In the rows, 128 means zero.
Each row of numbers stands for one element and depends on some of the facts below. Use the named rows to name the rest.

Some rows with their names:
[110 129 158 174 155 143  72  57  84 116 129 159 107 147 156 111 130  96
 114  95 150 145 199 108 115 120 127 147  83 131  83 142  87 123 167 116
 154 175 125 118 114  90 114 120 155 141  95 185 113  75 111 109 189] : timu
[128 134  71 131 105 128  99 132 138 113 164  53 118 102 124 118 135 133
 107 131 104  98 139 116 145 162 119 182 151  87 175 133 105 132  71 157
 166 131 112 145 108 142 125 107  68  68 197  76 128 178 112 130 134] : zogan
[108 129 100 113  95  72 129 163 129 126 128  67 162 116  95 114 169 128
  97 188  99 120  96 135 130 133  96 131 167 143 181 150  89 123 151 121
 188  72  90 150 136  76  79  82  76  94 116 106 162 130 129 109  87] : tregir
[ 98 113 102 121 127  93 122 165  95 115 131  62 119  86 136 131  98 129
 137 135 107 126 136 129 128 121  83 142 124 107 178 114  95 147 121 142
 151 143 114 111 155 102 106  84  80 122 162 121 104 129 109 143  89] : rutor
[ 98  79  87 121 110 116 106 159 120 106 135  45 115 104 104 114 123 105
 110 120 103 109 124 120 125 148 102 150 126  98 166 116 110  95  92 148
 179 143 113 137 132 121 120  94  65  82 160  81 132 146 133 147 111] : defon
[ 89 118 113 123 111  83 129 160  97 126 137  70 126 109 128 134 101 132
 120 154 100 126 114 137 121 111  75 130 128 115 191 126 101 161 131 145
 162 140 115  97 163  98  88  96  84 112 153 138 106 121  99 132  94] : buzi
[121 136  94 104 112  59 123 193 134 100 102  76 179 106 104 116 155 152
 123 191  94 120 117 145 135 121 102 106 154 136 153 149  88 122 136 136
 156  75  87 173 135  77  94  73  79 121 119 107 179 144 155 119  68] : tane
[101  69 112 128 112 128 102 143 121 117 148  94  90 114  84 116 134 116
 128 116 118 140 140 133 117 143 125 147 116 115 133 142 135  91  77 142
 182 152 114 120 105 100 113 102 111  86 135  77 128 143 131 151 143] : geper
[115 144 159 170 154 127  76  63  83 115 126 164 120 143 158 119 134 105
 121 108 150 148 196 115 115 111 127 139  87 140  80 146  77 131 180 109
 151 163 120 122 119  82 109 118 157 147  87 192 115  71 113 104 180] : nuzam
[148 164  88 123 140  95 101 170 124 109 136  72 140  67 170 136  99 174
 156 154 116 113 180 129 148 121 101 154 150 102 159 125  83 181  89 164
  97 129 107 136 127 116 127  76  85 134 211 110 124 178 113 137  82] : stobres
[ 96  81  86 119 110 114 108 156 118 104 135  44 111 105 103 110 124 104
 111 119 101 111 127 121 126 148 102 151 128  98 168 116 112  96  91 150
 180 145 113 140 131 120 119  93  63  82 160  84 129 147 132 145 111] : trifebru
[101 107 125 129 130 104 121 146  89 128 153 107  88  91 118 132 116 138
 156 128 126 156 147 139 121 123 110 153 119 121 152 137 115 141 112 125
 168 146 118  95 131  83 102  97 125 118 134 116  90 117 106 141 127] : fledrude
[103  72 110 128 117 126 102 144 119 115 147  92  90 108  87 114 136 117
 133 115 122 139 143 133 119 145 126 151 117 115 134 140 130  90  78 136
 180 147 113 123 105 100 116 101 110  87 135  75 126 141 131 151 142] : plosan
[126 154 108 148 103  82  97 154 118 148 162  60 151 110 164 155 103 160
 131 167 102  98 152 150 151 110  90 163 163 125 176 164  97 207 114 166
 124 116 103  83 137 116 101  96  80  92 203 122 128 165  97 111 117] : gakas
[127 175  94 133 116  97 122 136 114 130 167  79 129  91 150 141 116 159
 122 163 109 114 133 128 139 132  93 166 156 105 198 136  87 192 114 144
 145 122 115 111 138 118  96 104  91 104 190 126 100 150  80 117 110] : fletik
[125 156 146 160 136 116  80  68 117 107 113 172 160 164 118  99 194 109
  93 145 141 142 166 118 123 130 148 126 111 156  72 174  77  97 192  95
 181 105 100 175  96  68  94 115 154 129  47 166 168  79 146  81 178] : treti
[121  83 157 150 145 177  46  69 144 102 111 168 109 175 111  69 139  79
  64 106 147 142 204  96  83 121 113 116  89 138  57 134 112  69 108 167
 120 202 118 161  64  88 128 104 156 142 105 162 179 133 131 139 166] : klelor

There are 5 kinds of fact about the elements: Π, Ξ, α, η, χ.
bruklata (α tane) (η 41) (χ c)
skegruk (Ξ robro) (η 685)
fuplupam (α gonar) (η 459) (χ a)
flador (η 685)
skaplam (η 459)
rurom (Ξ kepem) (α dogil) (η 459) (χ b)
zilun (α kletak) (η 685) (χ c)
tregir (Ξ plobastol) (η 459)
lobuk (Ξ sodir) (η 41)
vetol (Π grogro) (Ξ klipi) (α tregir) (η 41) (χ a)
dilin (Π bruke) (Ξ klerem) (α bagil) (η 685) (χ b)
zono (Ξ griretra grofem garak) (η 459)
gakas (Π grogro) (Ξ nabraston nunos saflin flolo) (α kletak) (η 459) (χ b)
klipi (Π nolam) (α skaplam) (η 41) (χ a)
kipi (Π dotur) (Ξ farer) (α bagil) (η 685) (χ b)
tronik (η 459) (χ b)
tatal (Ξ gritrul nolam) (α treti) (η 41) (χ c)
vitros (Ξ vere) (α gasupun) (η 685) (χ b)
stobres (Π dogil) (Ξ dotur gritrul) (α skegruk) (η 459) (χ a)
bupuma (Ξ klerem) (α tane) (η 41) (χ c)
geper (Ξ kluzul gravak) (α zono) (η 41) (χ c)
feplel (Ξ tane flolo) (α tane) (η 459) (χ c)
dupubre (α bagil) (η 459) (χ c)
bigor (Π gritir) (Ξ pekom klelor) (α lobuk) (η 459) (χ a)
grazuskim (α bagil) (η 459) (χ b)
trupidon (α grekos) (η 685) (χ c)
kluzul (Π grukal) (Ξ pekom robro) (α flador) (η 41) (χ a)
tukluk (Ξ flador) (α nunos) (η 459) (χ a)
nolam (Π skistudol) (Ξ dotur) (α tristepi) (η 459) (χ c)
gasupun (Ξ buzi nunos) (η 41)
trutuza (η 459)
skidus (Π kepem) (α dogil) (η 459) (χ b)
sogrus (Π gasupun) (α tristepi) (η 459) (χ c)
zerur (η 459)
tane (Ξ dotur) (η 459)
fasin (Π bagil) (Ξ nibrus) (α gonar) (η 459) (χ a)
skistudol (Ξ timu drigrone zanatre) (η 685)
vupo (Π gidror) (Ξ grazuskim) (α nunos) (η 459) (χ c)
nibrus (α trutuza) (η 685) (χ a)
firum (Ξ timu zavi) (α grekos) (η 459) (χ a)
plobastol (α lobuk) (η 459) (χ a)
plosan (Ξ triskes) (α treti) (η 41) (χ c)
drigrone (Ξ nolam) (η 41)
pliral (Ξ stuskeste) (α tregir) (η 41) (χ c)
nunos (η 459)
sodir (Ξ nopilu) (α sekim) (η 685) (χ a)
gidror (η 459)
vezul (Π klipi) (Ξ mazitrul) (α dogil) (η 459) (χ b)
gritir (Π mifla) (α tane) (η 41) (χ b)
buzi (Ξ dogil) (α kofluba) (η 459) (χ b)
fletik (Π tronik) (α gasupun) (η 459) (χ b)
grekos (Ξ plari) (η 459)
gritrul (Π tristepi) (α trutuza) (η 685) (χ c)
sosefum (Π bagil) (α tane) (η 459) (χ c)
mazitrul (Π nolam) (α nunos) (η 41) (χ b)
grofem (Π kletak) (α tregir) (η 41) (χ a)
gravak (Ξ griretra gelek plosan) (α nunos) (η 459) (χ b)
beflir (Ξ gofa) (α gasupun) (η 41) (χ b)
rolik (Ξ skegruk timu bruke) (α dogil) (η 459) (χ a)
fogri (Π dradrir) (Ξ stuskeste nabraston) (α tane) (η 459) (χ c)
sebik (Π skistudol) (α kofluba) (η 459) (χ b)
sebrok (Π grobrol) (Ξ flitrul) (α grekos) (η 459) (χ a)
nuzam (α bagil) (η 685) (χ b)
maflaplus (Ξ drigrone) (α skistudol) (η 459) (χ a)
gistul (Ξ nibrus) (α lobuk) (η 685) (χ a)
klelor (Ξ nolam) (α trutuza) (η 685) (χ c)
stuskeste (α bagil) (η 685) (χ c)
gofa (α kletak) (η 41) (χ a)
skonon (Π zilun) (Ξ nunos) (α gasupun) (η 685) (χ b)
defon (Ξ bigin) (α sekim) (η 459) (χ c)
sovu (Ξ bupuma nolam) (α tane) (η 41) (χ c)
gelek (Ξ nolam) (η 41)
trifebru (Ξ tronik defon flitrul) (η 459) (χ c)
sekim (Ξ fleri stobres) (η 685)
bragre (Ξ gofa) (α gidror) (η 41) (χ a)
traskiles (Π fliken) (Ξ drigrone) (α gelek) (η 41) (χ b)
mifla (Π tristepi) (α gelek) (η 685) (χ b)
rutor (Ξ diplu stobres) (α gidror) (η 459) (χ a)
triskes (α gasupun) (η 459) (χ c)
seplum (Ξ zavi) (α gasupun) (η 459) (χ b)
fliken (Ξ lobuk) (α flador) (η 41) (χ a)
duplos (α skegruk) (η 685) (χ a)
viti (Ξ gravak beflir) (α nunos) (η 459) (χ b)
stuba (α tane) (η 41) (χ c)
flolo (Π gripek) (Ξ sotifa rolik zeplu) (α grukal) (η 459) (χ a)
brika (Ξ timu bigor) (α skistudol) (η 685) (χ a)
floster (Ξ griretra) (α gasupun) (η 41) (χ b)
zogan (Π trutuza) (α gasupun) (η 459) (χ c)
zeplu (Π gonar) (Ξ skegruk dustinu drigrone) (α tristepi) (η 459) (χ c)
zanatre (Ξ dustinu flolo) (α tristepi) (η 459) (χ c)
tristepi (η 459)
dustinu (Ξ stuskeste) (α skaplam) (η 41) (χ a)
gonar (Ξ brika) (η 41)
deki (Ξ zerur) (α flador) (η 41) (χ a)
plari (Ξ gritrul) (α skistudol) (η 685) (χ c)
nabraston (Ξ zogan) (α bagil) (η 685) (χ b)
ripu (Ξ tronik) (α kofluba) (η 685) (χ c)
sotifa (Π kofluba) (α gelek) (η 459) (χ b)
dotur (Π nitom) (Ξ nunos) (α gidror) (η 459) (χ a)
gripek (Ξ grazuskim vere) (η 685)
grukal (η 459)
bruke (Ξ nunos) (α tregir) (η 685) (χ c)
nopilu (Ξ stuskeste) (α gonar) (η 459) (χ a)
timu (α gidror) (η 685) (χ a)
plopulu (Π dotur) (Ξ zavi) (α skistudol) (η 685) (χ c)
saflin (Π grogro) (Ξ sotifa stobres) (α lobuk) (η 459) (χ a)
flitrul (Π garak) (α nunos) (η 459) (χ c)
bezis (Ξ diplu gofa) (α gasupun) (η 459) (χ a)
brese (Ξ sodir) (α gonar) (η 459) (χ c)
farer (α bagil) (η 685) (χ b)
treti (η 685)
griretra (Ξ skonon) (α lobuk) (η 41) (χ a)
bagil (Ξ stuba fasin meflatron) (η 459)
dogil (Ξ robro) (η 459)
brumor (Ξ sotifa) (α flador) (η 459) (χ a)
kofluba (η 459)
trupek (Ξ gritrul) (α tristepi) (η 459) (χ c)
grustur (Π nunos) (α nunos) (η 459) (χ b)
vere (α bagil) (η 41) (χ b)
robro (Π gritrul) (Ξ nunos klelor) (α grekos) (η 459) (χ a)
kepem (Ξ drigrone) (α gonar) (η 459) (χ a)
kisa (Ξ bupuma) (α lobuk) (η 459) (χ a)
broploflum (Ξ pekom nunos) (α grekos) (η 459) (χ b)
grogro (α sekim) (η 41) (χ c)
bigin (Π grekos) (Ξ sotifa flador) (α kletak) (η 459) (χ b)
nitom (Π tregir) (α dogil) (η 685) (χ b)
grobrol (Π garak) (α grukal) (η 459) (χ a)
zavi (α drigrone) (η 459) (χ c)
meflatron (Ξ farer) (α drigrone) (η 459) (χ a)
fleri (Π garak) (α bagil) (η 685) (χ b)
dradrir (Ξ bigin) (α nunos) (η 459) (χ b)
zafifil (α grekos) (η 459) (χ b)
nizar (Ξ vitros) (α tane) (η 459) (χ c)
garak (α grekos) (η 41) (χ b)
fledrude (α skaplam) (η 41) (χ a)
pekom (Ξ klelor) (α gripek) (η 41) (χ b)
kletak (η 459)
klerem (Ξ vitros plosan broploflum) (α gelek) (η 685) (χ b)
diplu (Π duplos) (α tristepi) (η 685) (χ c)

Which element is each row?
No name comes twice in this set of rows, the named rows included.
[ 96  87 141 176 126 125  31  90 117  91 104 129 138 197 132 110 122 100
 130  81 120 120 219 155 142 101 155 123  68 122  22 184 126  96 116 164
 153 175 112 145  97 108 143 129 123 106 103 163 169 119 177 105 216] => bruke
[110 139 164 168 116 120  78  68 132 122 118 176 163 205 103  97 181 103
  60 157 126 134 141 133 108 118 132 107 103 160  81 189 103 105 183 121
 179 125 106 146  97  74  78 134 160 113  48 180 184  82 135  81 193] => skegruk
[ 96 108 107 125 125  95 125 164  91 122 134  60 118  89 137 131  98 127
 132 136 106 122 127 126 126 123  83 144 124 108 184 117  97 146 123 140
 155 144 117 103 160 107 102  91  83 115 162 118 104 124 107 141  94] => brumor
[137 138 125 150 118 120  97 125 116 158 187 107 102  97 143 142 124 155
 142 147 134 134 171 134 135 131 114 184 160 133 156 164 109 181  96 145
 134 129 110  78 100 100 102  97 128  98 182 103 106 157  82 124 146] => vetol
[114 156  87 110 103  93 137 159 148  82  99  91 161 115 107 130 151 154
 110 187  67 131  73 114 117 151 114  81 147 117 189 155  91 116 118 103
 233  81  97 162 135  90  74  87  63 140 120  98 134 122 111  89 106] => tristepi
[124  70 113 111 133 129  96 161 132 104 132 105  95  89  90 102 133 128
 136 125 131 147 168 120 106 138 117 132 125 124 119 125 121  80  66 153
 140 153 108 145  90  87 125  77 116 122 143  71 145 163 139 167 107] => tatal
[108 155 107 133  98 123 116 126 144 132 164  88 116 138 133 125  93 150
  86 163  88 118 117 126 118 124  75 139 147  98 208 145 123 196  73 182
 149 159 119  93 123 123  86 114  89 103 206 142 111 169  57 121 125] => bigor
[109 140 132 145 102 121 109 119 129 151 186 126  96 143 114 132 108 157
 111 154 113 139 136 151 120 118 101 156 135 116 171 171 142 189  75 171
 148 159 120  71 107 106  84 126 140  90 175 133 109 158  68 127 160] => kluzul
[125 218 141 182 182 114  62  25  78 109 144 189 147 149 175 110 156 163
 119 144 169 115 216 109 118 111 128 176 129  91  91 124  95 172 135 109
 126 173 118 137 113 120  80 146 185 106 111 179 119 110 122 131 211] => fleri
[167 176 112 176 158 195  37  41 165  57 102 174 129 135 178 127 135 144
 124  98 115 129 215  72 119 167 182 110 103  98  60 169  88  97  68 116
 183 165 116 178  52 134 141 112 120 175 152 116 126 137 112  78 229] => gritrul
[142 107 147 107 125 114 128 174 158 134 120 154 152 107  71  96 167 146
  75 214 129 147 105 114  74 132  92  89 154 168 149 146 107  91 118 139
 125 106  97 137  92  56  62  77 161 143  97  85 192 145 120 152  71] => drigrone

Now the same elements, written a new way:
Named rows:
[139 146 167  82 144 123  93 115 103 162 151 147 172 158 135] : bagil
[130 134 172 103 126 128  79  95 106 145 155 134 229 173 155] : sebik
[142 136 164  95 157 110  76 114 102 152 135 164 182 174 137] : gelek
[108 135 136 152 126 123 122  87 157 174 158 109 170 141  96] : zilun
[128 151 167  90 149 113  88 105 110 142 134 142 184 161 120] : brese
[119 150 158  83 183 103  94 112 100 160 142 143 180 174 141] : flolo
[134 150 166  90 150 116  93 113 112 154 146 148 176 159 135] : grekos
[130 144 166  88 159 116  84 116 106 160 143 146 183 163 137] : tane
[145 128 159 106 138 131  67 100  96 124 106 145 177 177 162] : gritir
[116 136 131 162 116 133 115 106 151 167 165  96 193 150 117] : vitros
[ 97 145 126 144 150 106 130  95 150 189 164 113 170 153 119] : sodir
[104 136 131 147 133 117 114 102 153 194 162 115 179 145 112] : treti
[104 142 131 147 127 113 117 103 155 192 163 116 180 144 112] : sekim
[128 140 169  92 160 121  83 103 105 147 134 140 182 163 121] : zavi
[100 133 128 137 149 115 127  98 138 199 167 112 167 154 118] : nibrus
[102 142 128 147 147 111 136  92 153 187 166 113 162 150 118] : duplos
[123 157 158  84 172 102 102 109 105 155 144 145 175 169 142] : firum

Rows to name:
No name comes twice in this set of rows, the named rows included.
[132 168 163  95 191  98  83 114  97 170 168 135 157 178 131] => dotur
[119 126 133 153 114 141 112 109 140 178 169  95 189 152 116] => farer
[130 147 165  88 156 114  85 116 108 158 143 147 183 163 137] => zono
[124 121 173 117 185 101  89  66 111 151 138 166 202 182 157] => klipi
[104 131 133 148 137 120 112 102 151 195 162 114 177 146 112] => flador
[121 147 159  74 177 107  92 117  89 168 145 142 178 174 142] => fasin
[106 128 126 158 111 138 105  87 146 164 131  95 172 149 138] => mifla
[145 125 169  89 153 120  74 105  90 147 132 158 178 174 120] => stuba
[136 146 157  92 172  97  93 106 101 147 138 163 173 181 143] => bragre
[112 141 127 159 113 126 113 111 150 168 164  97 201 152 117] => dilin
[146 148 165 104 135 134  93 116 110 129 149 129 191 164 141] => dradrir
[102 142 133 149 122 115 119  92 156 176 155 110 179 142  96] => ripu
[135 139 169  90 162 124  87 112 108 159 145 146 174 161 136] => nunos
[126 173 176 105 175 124  75 125 114 175 166 151 158 185 126] => tregir

